How the items are linked:
s50 @ s527
s50 ! s179
s50 + s405
s50 $ s757
s50 ^ s392
s445 @ s516
s445 ! s708
s445 + s856
s445 $ s356
s445 ^ s198
s385 @ s511
s385 ! s833
s385 + s353
s385 $ s439
s385 ^ s266
s956 @ s481
s956 ! s591
s956 + s77
s956 $ s76
s956 ^ s890
s338 @ s38
s338 ! s33
s338 + s430
s338 $ s856
s338 ^ s708
s593 @ s826
s593 ! s609
s593 + s741
s593 $ s430
s593 ^ s33
s869 @ s567
s869 ! s298
s869 + s499
s869 $ s56
s869 ^ s759
s734 @ s419
s734 ! s673
s734 + s84
s734 $ s792
s734 ^ s804
s392 @ s704
s392 ! s323
s392 + s325
s392 $ s844
s392 ^ s657
s647 @ s179
s647 ! s385
s647 + s584
s647 $ s511
s647 ^ s405
s626 @ s914
s626 ! s885
s626 + s216
s626 $ s333
s626 ^ s258
s141 @ s951
s141 ! s705
s141 + s673
s141 $ s804
s141 ^ s419
s17 @ s673
s17 ! s914
s17 + s258
s17 $ s635
s17 ^ s84
s478 @ s346
s478 ! s812
s478 + s593
s478 $ s338
s478 ^ s829
s314 @ s281
s314 ! s769
s314 + s171
s314 $ s593
s314 ^ s812
s829 @ s445
s829 ! s826
s829 + s33
s829 $ s708
s829 ^ s38
s698 @ s510
s698 ! s299
s698 + s406
s698 $ s652
s698 ^ s830
s481 @ s620
s481 ! s76
s481 + s79
s481 $ s732
s481 ^ s163
s817 @ s499
s817 ! s241
s817 + s489
s817 $ s590
s817 ^ s768
s459 @ s298
s459 ! s555
s459 + s241
s459 $ s768
s459 ^ s499
s527 @ s19
s527 ! s757
s527 + s323
s527 $ s657
s527 ^ s704
s300 @ s647
s300 ! s597
s300 + s349
s300 $ s385
s300 ^ s827
s591 @ s76
s591 ! s232
s591 + s297
s591 $ s900
s591 ^ s79
s896 @ s788
s896 ! s38
s896 + s708
s896 $ s198
s896 ^ s516
s813 @ s463
s813 ! s670
s813 + s19
s813 $ s524
s813 ^ s438
s241 @ s590
s241 ! s951
s241 + s419
s241 $ s86
s241 ^ s698
s387 @ s752
s387 ! s7
s387 + s510
s387 $ s168
s387 ^ s503
s427 @ s622
s427 ! s829
s427 + s338
s427 $ s445
s427 ^ s896
s657 @ s885
s657 ! s858
s657 + s62
s657 $ s50
s657 ^ s216
s232 @ s900
s232 ! s427
s232 + s346
s232 $ s622
s232 ^ s955
s489 @ s698
s489 ! s419
s489 + s804
s489 $ s299
s489 ^ s86
s258 @ s813
s258 ! s974
s258 + s527
s258 $ s670
s258 ^ s164
s36 @ s84
s36 ! s258
s36 + s333
s36 $ s813
s36 ^ s635
s890 @ s163
s890 ! s79
s890 + s900
s890 $ s548
s890 ^ s732
s769 @ s593
s769 ! s319
s769 + s108
s769 $ s609
s769 ^ s770
s567 @ s171
s567 ! s56
s567 + s387
s567 $ s108
s567 ^ s319
s635 @ s522
s635 ! s164
s635 + s670
s635 $ s438
s635 ^ s463
s522 @ s41
s522 ! s438
s522 + s524
s522 $ s17
s522 ^ s67
s597 @ s385
s597 ! s424
s597 + s22
s597 $ s833
s597 ^ s584
s900 @ s457
s900 ! s622
s900 + s896
s900 $ s731
s900 ^ s633
s298 @ s56
s298 ! s768
s298 + s590
s298 $ s344
s298 ^ s387
s510 @ s459
s510 ! s652
s510 + s3
s510 $ s555
s510 ^ s817
s625 @ s141
s625 ! s67
s625 + s17
s625 $ s705
s625 ^ s734
s168 @ s112
s168 ! s817
s168 + s555
s168 $ s499
s168 ^ s298
s885 @ s333
s885 ! s50
s885 + s211
s885 $ s527
s885 ^ s974
s516 @ s232
s516 ! s356
s516 + s478
s516 $ s427
s516 ^ s297
s79 @ s548
s79 ! s955
s79 + s622
s79 $ s633
s79 ^ s457
s356 @ s427
s356 ! s281
s356 + s812
s356 $ s829
s356 ^ s346
s406 @ s3
s406 ! s625
s406 + s41
s406 $ s141
s406 ^ s880
s673 @ s792
s673 ! s635
s673 + s813
s673 $ s522
s673 ^ s600
s652 @ s555
s652 ! s880
s652 + s141
s652 $ s489
s652 ^ s241
s600 @ s625
s600 ! s463
s600 + s438
s600 $ s67
s600 ^ s41
s770 @ s33
s770 ! s741
s770 + s585
s770 $ s260
s770 ^ s430
s827 @ s405
s827 ! s584
s827 + s833
s827 $ s266
s827 ^ s511
s216 @ s974
s216 ! s211
s216 + s179
s216 $ s392
s216 ^ s527
s242 @ s880
s242 ! s41
s242 + s67
s242 $ s734
s242 ^ s141
s457 @ s956
s457 ! s731
s457 + s788
s457 $ s591
s457 ^ s935
s430 @ s314
s430 ! s316
s430 + s567
s430 $ s769
s430 ^ s970
s732 @ s424
s732 ! s457
s732 + s633
s732 $ s956
s732 ^ s22
s179 @ s757
s179 ! s511
s179 + s266
s179 $ s325
s179 ^ s323
s33 @ s856
s33 ! s260
s33 + s316
s33 $ s970
s33 ^ s314
s524 @ s36
s524 ! s683
s524 + s885
s524 $ s258
s524 ^ s914
s584 @ s266
s584 ! s353
s584 + s481
s584 $ s147
s584 ^ s439
s503 @ s869
s503 ! s459
s503 + s817
s503 $ s298
s503 ^ s112
s935 @ s890
s935 ! s77
s935 + s232
s935 $ s79
s935 ^ s76
s704 @ s683
s704 ! s844
s704 + s858
s704 $ s216
s704 ^ s885
s164 @ s438
s164 ! s19
s164 + s704
s164 $ s626
s164 ^ s524
s880 @ s489
s880 ! s734
s880 + s705
s880 $ s419
s880 ^ s951
s974 @ s670
s974 ! s392
s974 + s757
s974 $ s704
s974 ^ s19
s548 @ s22
s548 ! s633
s548 + s731
s548 $ s935
s548 ^ s956
s511 @ s325
s511 ! s439
s511 + s147
s511 $ s300
s511 ^ s634
s622 @ s731
s622 ! s445
s622 + s38
s622 $ s516
s622 ^ s788
s22 @ s353
s22 ! s935
s22 + s591
s22 $ s890
s22 ^ s481
s323 @ s844
s323 ! s634
s323 + s300
s323 $ s62
s323 ^ s858
s634 @ s62
s634 ! s222
s634 + s597
s634 $ s827
s634 ^ s647
s316 @ s769
s316 ! s759
s316 + s56
s316 $ s319
s316 ^ s171
s353 @ s147
s353 ! s890
s353 + s76
s353 $ s163
s353 ^ s620
s731 @ s591
s731 ! s516
s731 + s198
s731 $ s232
s731 ^ s77
s346 @ s896
s346 ! s338
s346 + s826
s346 $ s38
s346 ^ s445
s759 @ s319
s759 ! s387
s759 + s344
s759 $ s752
s759 ^ s108
s792 @ s242
s792 ! s522
s792 + s463
s792 $ s41
s792 ^ s625
s752 @ s585
s752 ! s168
s752 + s459
s752 $ s112
s752 ^ s869
s266 @ s634
s266 ! s147
s266 + s620
s266 $ s222
s266 ^ s300
s41 @ s734
s41 ! s17
s41 + s36
s41 $ s673
s41 ^ s705
s222 @ s827
s222 ! s349
s222 + s424
s222 $ s584
s222 ^ s385
s424 @ s833
s424 ! s956
s424 + s935
s424 $ s481
s424 ^ s353
s281 @ s829
s281 ! s593
s281 + s770
s281 $ s826
s281 ^ s338
s325 @ s858
s325 ! s300
s325 + s222
s325 $ s647
s325 ^ s62
s405 @ s323
s405 ! s266
s405 + s439
s405 $ s634
s405 ^ s325
s7 @ s168
s7 ! s830
s7 + s652
s7 $ s817
s7 ^ s459
s856 @ s478
s856 ! s970
s856 + s769
s856 $ s812
s856 ^ s281
s333 @ s164
s333 ! s527
s333 + s392
s333 $ s19
s333 ^ s670
s768 @ s344
s768 ! s698
s768 + s86
s768 $ s510
s768 ^ s7
s499 @ s387
s499 ! s590
s499 + s698
s499 $ s7
s499 ^ s344
s77 @ s79
s77 ! s297
s77 + s427
s77 $ s955
s77 ^ s900
s826 @ s708
s826 ! s430
s826 + s260
s826 $ s314
s826 ^ s856
s299 @ s652
s299 ! s242
s299 + s625
s299 $ s880
s299 ^ s3
s344 @ s503
s344 ! s510
s344 + s830
s344 $ s459
s344 ^ s168
s38 @ s198
s38 ! s856
s38 + s314
s38 $ s478
s38 ^ s356
s67 @ s705
s67 ! s36
s67 + s914
s67 $ s84
s67 ^ s673
s260 @ s970
s260 ! s567
s260 + s759
s260 $ s171
s260 ^ s769
s708 @ s356
s708 ! s314
s708 + s970
s708 $ s281
s708 ^ s478
s555 @ s768
s555 ! s489
s555 + s951
s555 $ s698
s555 ^ s590
s830 @ s817
s830 ! s3
s830 + s880
s830 $ s241
s830 ^ s555
s211 @ s392
s211 ! s405
s211 + s511
s211 $ s323
s211 ^ s757
s147 @ s222
s147 ! s163
s147 + s732
s147 $ s349
s147 ^ s597
s951 @ s86
s951 ! s804
s951 + s792
s951 $ s406
s951 ^ s299
s757 @ s657
s757 ! s325
s757 + s634
s757 $ s858
s757 ^ s844
s833 @ s439
s833 ! s481
s833 + s890
s833 $ s620
s833 ^ s147
s86 @ s830
s86 ! s406
s86 + s242
s86 $ s3
s86 ^ s652
s741 @ s260
s741 ! s869
s741 + s112
s741 $ s567
s741 ^ s316
s76 @ s732
s76 ! s900
s76 + s955
s76 $ s457
s76 ^ s548
s198 @ s297
s198 ! s478
s198 + s281
s198 $ s346
s198 ^ s427
s3 @ s241
s3 ! s141
s3 + s734
s3 $ s951
s3 ^ s489
s163 @ s349
s163 ! s548
s163 + s457
s163 $ s22
s163 ^ s424
s171 @ s770
s171 ! s108
s171 + s752
s171 $ s741
s171 ^ s609
s56 @ s108
s56 ! s344
s56 + s7
s56 $ s503
s56 ^ s752
s463 @ s67
s463 ! s524
s463 + s626
s463 $ s36
s463 ^ s17
s620 @ s597
s620 ! s732
s620 + s548
s620 $ s424
s620 ^ s349
s319 @ s609
s319 ! s752
s319 + s503
s319 $ s585
s319 ^ s741
s438 @ s17
s438 ! s626
s438 + s683
s438 $ s914
s438 ^ s36
s419 @ s299
s419 ! s792
s419 + s600
s419 $ s242
s419 ^ s406
s670 @ s524
s670 ! s704
s670 + s657
s670 $ s683
s670 ^ s626
s62 @ s211
s62 ! s827
s62 + s385
s62 $ s405
s62 ^ s179
s812 @ s338
s812 ! s770
s812 + s609
s812 $ s33
s812 ^ s826
s297 @ s955
s297 ! s346
s297 + s829
s297 $ s896
s297 ^ s622
s633 @ s935
s633 ! s788
s633 + s516
s633 $ s77
s633 ^ s591
s705 @ s804
s705 ! s84
s705 + s635
s705 $ s600
s705 ^ s792
s112 @ s759
s112 ! s499
s112 + s768
s112 $ s387
s112 ^ s56
s683 @ s258
s683 ! s216
s683 + s50
s683 $ s974
s683 ^ s333
s970 @ s812
s970 ! s171
s970 + s319
s970 $ s770
s970 ^ s593
s439 @ s300
s439 ! s620
s439 + s163
s439 $ s597
s439 ^ s222
s844 @ s216
s844 ! s62
s844 + s647
s844 $ s211
s844 ^ s50
s19 @ s626
s19 ! s657
s19 + s844
s19 $ s885
s19 ^ s683
s955 @ s633
s955 ! s896
s955 + s445
s955 $ s788
s955 ^ s731
s914 @ s635
s914 ! s333
s914 + s974
s914 $ s164
s914 ^ s813
s585 @ s316
s585 ! s112
s585 + s298
s585 $ s759
s585 ^ s567
s84 @ s600
s84 ! s813
s84 + s164
s84 $ s463
s84 ^ s522
s804 @ s406
s804 ! s600
s804 + s522
s804 $ s625
s804 ^ s242
s108 @ s741
s108 ! s503
s108 + s168
s108 $ s869
s108 ^ s585
s349 @ s584
s349 ! s22
s349 + s956
s349 $ s353
s349 ^ s833
s788 @ s77
s788 ! s198
s788 + s356
s788 $ s297
s788 ^ s232
s590 @ s7
s590 ! s86
s590 + s299
s590 $ s830
s590 ^ s510
s858 @ s50
s858 ! s647
s858 + s827
s858 $ s179
s858 ^ s211
s609 @ s430
s609 ! s585
s609 + s869
s609 $ s316
s609 ^ s260

In the rows, zero is written as 51.

The rows follow the links: the fewer symbols apart two items are, the more alike their rows tend to be.

Each row is also shifted at random along 4 hidden directions that mean nothing.

Some items, each with a row of numbers:
s86	[59,47,41,47,55,53,46,53,44,52,50,66,38,60,53,48,58,47,46,53,51,65,63,42,58,43,69,54,61,51,36,51,59,61,51,46,39,38,42,50,54,47,53,49,43]
s705	[46,53,45,42,45,46,53,57,43,52,45,58,51,55,59,40,54,47,37,47,45,58,48,51,49,39,65,58,58,59,35,43,62,56,43,51,44,34,45,53,60,55,46,64,53]
s856	[62,49,48,46,57,49,44,60,58,45,52,62,54,47,54,66,43,46,53,61,56,45,49,53,49,47,41,60,47,55,49,60,48,51,43,41,51,60,47,50,46,45,50,43,52]
s499	[58,57,44,61,60,48,51,66,56,50,51,35,50,42,58,72,49,42,53,53,42,57,60,63,55,53,18,54,44,57,52,44,61,50,52,34,52,67,47,53,51,51,41,54,45]
s593	[65,56,49,44,37,56,31,59,45,50,44,69,45,52,53,49,42,42,39,61,60,49,57,48,41,48,60,49,49,50,48,59,51,58,49,59,42,44,44,49,48,47,58,41,51]
s955	[33,55,55,42,50,58,50,44,51,52,53,58,47,49,50,37,49,47,54,60,68,42,48,38,52,66,69,43,46,43,69,69,28,54,51,66,48,52,54,50,45,46,61,33,53]
s732	[28,49,59,53,47,43,60,48,60,49,49,37,61,41,53,50,50,52,54,49,53,34,35,55,50,45,43,55,36,55,52,51,34,43,49,46,64,62,61,44,43,49,50,49,57]
s241	[39,54,44,56,43,51,48,56,44,54,45,46,37,50,61,44,60,41,42,49,49,61,62,46,58,40,60,51,46,52,36,47,50,59,57,44,45,45,46,43,52,50,52,48,42]
s112	[36,65,50,46,47,53,54,62,49,47,53,43,50,44,69,45,49,40,44,56,52,58,58,56,51,55,44,45,42,49,57,59,46,55,43,58,45,52,44,61,60,54,42,43,46]
s657	[20,45,52,51,54,39,69,47,55,51,50,36,58,47,55,43,60,54,52,42,45,46,36,51,58,41,53,59,45,59,43,44,44,45,49,41,60,51,58,45,50,51,46,62,54]
s829	[70,54,57,47,37,55,41,54,52,41,52,59,59,51,54,55,35,52,46,55,52,47,51,60,35,48,40,46,47,45,52,57,52,48,42,62,49,49,47,62,55,53,46,43,53]
s314	[46,57,48,50,63,51,47,62,59,50,52,50,48,41,57,64,46,40,56,64,60,46,53,52,55,61,37,54,41,55,63,63,40,53,49,42,51,68,49,47,43,45,52,39,50]
s647	[47,46,52,46,52,49,51,41,48,57,47,60,51,55,38,42,53,55,51,49,56,42,39,41,51,54,70,53,58,54,54,50,47,51,55,54,52,45,56,42,43,48,61,57,58]
s858	[35,52,54,52,41,45,55,48,49,56,43,42,57,49,46,40,53,53,46,43,47,41,36,52,47,47,55,53,47,58,50,40,49,47,54,52,58,48,58,43,47,54,54,65,58]
s424	[38,52,59,43,60,50,63,43,59,48,57,46,62,47,47,48,46,56,59,53,57,40,38,51,49,65,46,49,49,48,70,60,39,44,43,60,56,58,57,57,50,52,49,48,59]
s635	[35,48,41,45,65,45,56,51,46,60,46,58,43,54,49,43,63,45,49,52,53,54,46,39,64,50,72,62,60,63,45,47,52,58,54,40,46,44,50,39,47,46,57,62,53]
s731	[79,31,50,53,64,50,41,41,59,48,55,67,48,56,35,71,46,60,65,55,56,43,50,44,52,44,50,58,57,49,43,56,49,46,54,36,55,58,54,42,38,40,61,41,50]
s344	[26,64,49,55,40,48,53,67,50,49,46,33,47,39,71,48,54,36,41,53,46,55,55,59,54,45,38,50,34,57,47,49,46,55,49,45,51,56,47,49,54,53,42,49,46]
s299	[36,68,51,63,43,57,55,56,44,54,52,22,43,45,61,44,58,44,48,44,43,64,67,58,54,64,34,34,41,41,63,43,53,52,60,60,49,56,48,59,59,58,41,50,40]
s163	[19,41,58,54,46,39,66,45,63,45,51,36,59,43,56,49,55,55,57,46,51,35,34,53,55,30,49,59,35,57,39,51,30,42,49,37,66,59,62,40,44,47,49,47,54]
s22	[66,46,57,44,47,49,48,45,53,47,50,61,64,53,41,52,39,60,51,51,52,39,38,54,38,49,51,53,55,52,54,52,52,44,44,58,55,48,55,55,50,52,52,54,61]
s430	[54,48,50,68,38,49,39,59,55,48,46,39,44,43,56,67,50,45,50,52,49,48,60,56,51,33,32,52,33,51,36,47,46,50,60,32,57,64,51,38,42,46,52,39,41]
s935	[48,49,56,52,47,49,48,49,56,51,47,49,57,46,44,54,45,52,54,53,56,35,40,51,46,52,45,53,43,54,57,53,40,46,54,49,58,60,58,43,40,47,57,48,57]
s759	[55,53,52,55,35,53,45,57,48,43,51,49,47,51,64,51,49,47,43,50,47,59,64,57,47,35,46,46,44,45,35,52,53,52,48,52,47,46,44,57,58,53,44,41,42]
s7	[53,53,41,54,51,47,46,65,50,52,46,50,46,48,60,60,53,41,44,54,45,58,58,55,55,39,42,58,47,60,37,46,58,56,50,34,48,53,45,45,50,49,48,53,45]
s164	[41,43,46,54,63,47,59,42,49,57,53,48,43,55,44,46,64,53,56,44,48,56,51,41,63,50,63,54,58,53,45,44,53,52,58,41,51,48,54,43,49,49,55,58,48]
s463	[69,48,41,45,59,50,44,52,42,59,46,68,48,61,40,50,53,51,45,50,48,57,49,44,51,54,66,58,71,59,47,42,70,57,51,49,43,38,46,48,51,50,56,68,55]
s914	[70,39,43,51,52,49,44,44,43,57,47,66,45,64,38,49,57,58,48,43,45,58,52,42,53,39,71,57,68,54,30,37,68,54,57,43,46,35,50,43,50,48,58,64,50]
s323	[60,43,48,33,55,48,48,45,45,55,46,81,55,62,37,39,48,56,45,53,57,43,35,39,46,50,83,63,71,60,47,51,57,55,44,57,45,32,51,47,49,49,62,64,65]
s333	[41,42,51,55,53,47,61,39,48,53,52,44,48,56,47,43,63,58,54,39,43,55,49,47,58,42,61,52,56,50,40,41,54,49,55,46,54,43,55,47,53,51,50,58,49]
s353	[32,50,60,44,48,49,61,42,55,47,53,47,60,48,51,39,49,57,54,49,56,40,37,50,47,51,57,49,45,49,57,57,37,45,45,61,57,51,57,53,50,52,51,48,58]
s346	[41,47,57,50,43,49,54,50,59,40,54,50,54,47,61,52,47,51,53,54,55,45,50,53,49,35,47,52,38,48,41,61,35,47,44,48,55,55,51,52,50,48,48,35,48]
s41	[44,52,44,49,55,44,58,59,49,52,48,48,52,50,57,50,57,46,45,48,43,57,49,53,55,44,50,59,54,61,41,43,61,53,47,41,49,46,47,50,56,53,45,65,52]
s698	[72,47,41,52,50,53,37,56,44,53,47,65,40,59,50,56,54,46,44,52,47,63,64,46,53,41,59,54,61,53,33,45,65,59,55,42,42,41,42,47,52,48,54,53,43]
s683	[61,48,53,58,57,52,58,40,48,53,56,39,53,56,40,52,55,62,58,38,40,57,52,53,51,59,42,45,61,45,57,40,64,45,55,55,54,51,54,58,56,57,46,62,50]
s524	[62,44,47,56,63,51,52,44,47,58,53,49,47,57,38,55,59,56,56,44,44,57,54,46,58,59,53,50,64,50,53,40,63,50,60,46,50,50,53,49,50,51,54,62,49]
s281	[74,58,55,50,33,55,35,59,49,45,46,59,57,49,53,57,35,49,42,56,52,45,53,61,33,49,38,47,45,48,52,53,56,50,45,61,48,50,46,58,52,54,49,46,53]
s17	[47,57,45,56,53,49,52,56,45,60,45,42,49,48,47,50,55,47,47,46,43,54,50,53,53,60,47,51,55,58,56,38,62,53,58,47,51,52,51,46,51,54,51,68,53]
s900	[38,52,57,56,36,53,45,46,52,52,46,45,48,46,49,46,49,50,50,52,59,38,46,48,47,50,54,45,37,47,55,55,34,48,59,56,57,56,57,42,40,48,59,40,52]

Start, symbols taken left to right, then the item you end at.
Answers are names.
[50,49,54,57,61,49,64,43,53,52,57,34,56,52,43,53,56,61,60,38,40,55,48,56,54,60,38,47,55,47,59,40,59,42,53,52,57,55,56,57,55,57,43,63,51]
^ $ $ @: s19
[43,49,58,47,43,54,50,44,55,43,55,55,50,50,56,45,47,53,53,56,60,46,51,47,48,45,59,46,43,42,49,64,34,50,47,60,51,50,51,54,50,47,53,33,49]
$ ^ @ @ +: s198
[49,52,57,50,37,57,41,45,48,51,48,57,49,50,45,43,45,51,49,54,62,41,48,46,42,56,61,44,45,44,59,58,38,51,55,64,51,49,54,46,43,48,61,40,53]
! ! ! $: s856
[52,53,52,47,52,50,49,59,59,44,52,54,56,44,57,60,41,46,52,60,55,45,50,55,47,50,38,54,42,53,53,61,44,49,42,47,52,60,49,53,48,48,47,41,52]
@ $ $ ^ +: s970
[68,43,56,42,37,52,42,50,53,39,51,71,55,56,55,51,40,55,45,55,54,48,50,52,38,31,59,54,50,47,34,60,49,50,38,56,48,40,46,56,54,49,50,39,52]
+ + $ $: s319
[53,56,42,57,56,48,47,65,52,53,47,43,46,45,58,64,53,40,48,54,45,58,60,56,56,50,34,55,46,58,47,45,58,54,53,34,50,60,46,47,50,49,46,54,45]
@ ! ! ^: s241
[35,65,48,49,47,58,53,55,40,55,51,45,40,51,61,34,58,42,44,52,52,65,64,47,56,64,61,39,51,44,60,54,50,60,53,65,40,43,45,58,59,55,48,48,44]
$ ^ @ $ $: s299
[42,65,50,52,51,54,58,56,45,52,55,35,50,49,61,43,54,47,47,47,42,64,60,58,52,64,41,41,50,45,62,47,59,52,49,62,46,49,46,64,64,60,40,55,47]
+ @ $ $ +: s813
[25,59,54,48,49,52,57,45,48,60,47,42,52,46,44,35,55,49,51,49,56,40,38,45,53,71,61,45,48,51,73,51,38,50,58,63,54,52,59,45,45,53,58,56,59]
! $ ^ $: s439
[65,50,50,56,71,55,59,41,51,56,59,43,52,55,36,56,55,60,63,43,44,59,54,50,55,75,40,43,66,44,70,43,63,45,57,56,51,55,54,59,55,55,47,62,50]
$ ! $ ^ ^: s216
[31,40,55,45,44,48,55,45,59,41,54,58,48,49,61,45,53,51,54,55,60,45,49,43,56,27,66,56,39,48,32,66,27,50,44,44,54,48,52,46,47,43,54,30,47]
^ $ @: s297
[43,59,45,45,45,50,50,56,40,59,42,54,49,53,51,37,55,44,38,50,48,55,47,49,50,55,66,53,58,59,52,43,60,58,52,57,44,38,48,49,54,55,52,67,55]
^ $ @ @: s792
[44,60,43,39,56,51,51,64,49,49,51,61,49,48,64,49,49,39,43,61,55,57,54,51,53,53,55,55,52,57,51,59,51,60,39,51,40,47,41,56,57,51,46,49,50]
$ $ !: s830
[56,52,42,52,44,52,40,60,43,55,44,58,40,54,56,51,55,42,40,53,49,60,61,48,53,40,59,54,53,55,36,45,60,60,54,43,44,43,44,45,51,49,53,52,44]
@ $ ! $: s489
[67,52,49,55,40,54,33,58,49,49,46,58,45,49,52,59,44,44,45,57,55,50,60,53,43,45,45,49,45,50,46,53,52,54,54,49,48,53,46,47,46,47,55,42,48]
@ @ @ ^: s356
[40,50,52,56,41,51,56,42,43,56,48,43,46,56,47,35,61,55,48,39,44,56,51,46,54,47,64,45,54,46,45,40,54,51,59,57,50,40,55,48,54,55,53,59,48]
@ @ @: s522
[48,57,43,44,60,50,52,64,52,48,53,54,50,46,64,54,50,41,48,60,52,58,55,53,55,53,45,55,50,57,51,57,51,56,40,46,44,53,42,57,57,51,44,48,48]
! @ +: s830
[32,60,47,40,46,48,58,58,43,53,47,52,51,51,63,33,56,44,37,50,47,58,49,51,53,47,65,52,54,57,46,48,55,57,43,57,43,36,45,55,61,57,45,60,53]
$ ! $ + ^: s626
[40,52,46,39,66,54,59,41,44,59,54,60,44,58,44,34,61,51,53,50,56,58,49,35,60,68,78,48,67,48,63,54,51,57,52,62,42,39,51,53,53,50,56,56,53]
^ + ^ ! $: s757
